Below are the code and all the weights of a small trained network. Each question names an input and a class and asks about switching units off, where a switched-off unit gives its printed mean instead of its output.

import numpy as np


def w(rows, s, z=0):
    codes = np.array(rows[::2]) - 128.0
    scale = np.full(codes.shape[1], s)
    scale[-1] = z or s
    return codes * scale


def f(y):
    return y / 2 * (1 + np.tanh(0.7978845608 * (y + 0.044715 * y**3)))


def log_softmax(a):
    a = a - a.max(-1, keepdims=True)
    return a - np.log(np.exp(a).sum(-1, keepdims=True))


def net(x, mask):
    res = np.array(x, float).reshape(1, 5) / 4 @ E
    y = f(res @ A[0][:, :-1].T + A[0][:, -1])
    res = res + np.where(mask, y, B[0][:, -1]) @ B[0][:, :-1]
    return log_softmax(res[-1] @ U[:, :-1].T + U[:, -1])


A, B = {}, {}
E = w([
[80,141,117,203,79,54,115,155,208,48],'x0',
[19,94,82,200,42,175,101,109,16,89],'x1',
[201,195,1,102,55,79,195,35,172,72],'x2',
[176,189,204,140,120,179,128,223,155,231],'x3',
[38,33,64,18,227,39,18,68,237,93],'x4',
],0.005)
A[0] = w([
[176,201,118,195,11,161,253,94,72,109,252],'n0',
[145,62,222,59,255,63,61,209,227,160,118],'n1',
[120,199,232,218,128,156,158,228,89,205,188],'n2',
[153,55,226,44,240,74,60,197,178,195,87],'n3',
[139,67,55,71,174,32,81,61,248,41,223],'n4',
[61,62,226,181,192,184,72,235,45,173,95],'n5',
],0.0049,0.0043)
B[0] = w([
[197,173,172,195,222,129,168,221,69,76,253],'n0',
[61,59,129,180,217,24,58,216,121,58,193],'n1',
[200,182,201,188,49,163,151,221,216,131,232],'n2',
[56,44,191,228,178,30,55,213,92,31,182],'n3',
[161,211,2,11,234,17,189,46,133,61,255],'n4',
[202,197,176,131,75,248,212,111,154,219,202],'n5',
],0.0054,0.0076)
U = w([
[112,182,1,4,194,47,139,18,216,71,78],'0',
[5,18,100,30,29,239,37,16,45,234,21],'1',
[235,218,194,110,154,232,233,174,132,233,190],'2',
[88,159,194,211,20,113,101,208,224,137,2],'3',
[35,32,122,200,170,84,70,169,24,21,232],'4',
],0.005,0.0041)

Each question gives the input, the list of numbers given to net, and the class t.
The units are the neurons (one row each of A and B). Each row of codes is followed by its name. A weight is (code - 128) times the scale printed after its matrix; where a second scale follows, it is the last column's (A, B and U).
mask holds one flag per neuron, in row order. A switched-off neuron (its flag False) gives its mean, the last column of its row in B, instead of its output. The means were averaged over made-up inputs and are rounded, as every weight is.
A unit's drop is (log p(t) with every unit on - log p(t) with that unit switched off) / (log p(t) with every unit on - log p(t) with every unit switched off).
The circuit of an input: a set's keep is (log p(t) with only the set's units on - log p(t) with every unit switched off) / (log p(t) with every unit on - log p(t) with every unit switched off). Starting from all 6 units, units are removed one at a time, each time the one whose removal leaves the highest keep (on an exact tie, the one counted first), for as long as the keep stays at least 0.8.
circuit, biggest first: the units of the circuit, biggest drop first
most important unit: the unit with the biggest drop
top k neurons: the k neurons with the biggest drops, biggest first
drop when u is switched off: that unit's drop, to one decimal
input [0,1,-4,-7,4], class 0: top 2 neurons => (n4; n0)
input [3,1,-7,-6,4], class 0: top 4 neurons => (n4; n0; n5; n2)
input [2,5,-5,-8,3], class 0: circuit, biggest first => (n4; n3; n0)
input [-6,-5,8,7,3], class 0: circuit, biggest first => (n2; n5)
input [8,-6,-3,8,4], class 4: circuit, biggest first => (n1)
input [6,4,-8,-5,-1], class 2: circuit, biggest first => (n5; n3)
input [1,-7,-8,-3,-3], class 3: circuit, biggest first => (n2; n4; n3)
input [-6,0,-5,2,2], class 3: circuit, biggest first => (n5; n4; n3; n0)
input [-8,6,-1,-1,3], class 1: circuit, biggest first => (n0; n4; n1)
input [2,6,3,-7,0], class 0: top 2 neurons => (n4; n3)
input [-6,-3,-5,7,2], class 3: top 3 neurons => (n3; n5; n2)
input [1,7,-7,6,2], class 2: drop when n5 is switched off => 1.1
input [-2,-6,-6,1,0], class 4: drop when n3 is switched off => 0.6
input [6,-7,-7,4,6], class 4: most important unit => n3
input [-8,-1,-6,1,2], class 4: drop when n5 is switched off => -0.2
input [-5,-6,-7,-6,7], class 4: drop when n1 is switched off => 0.5
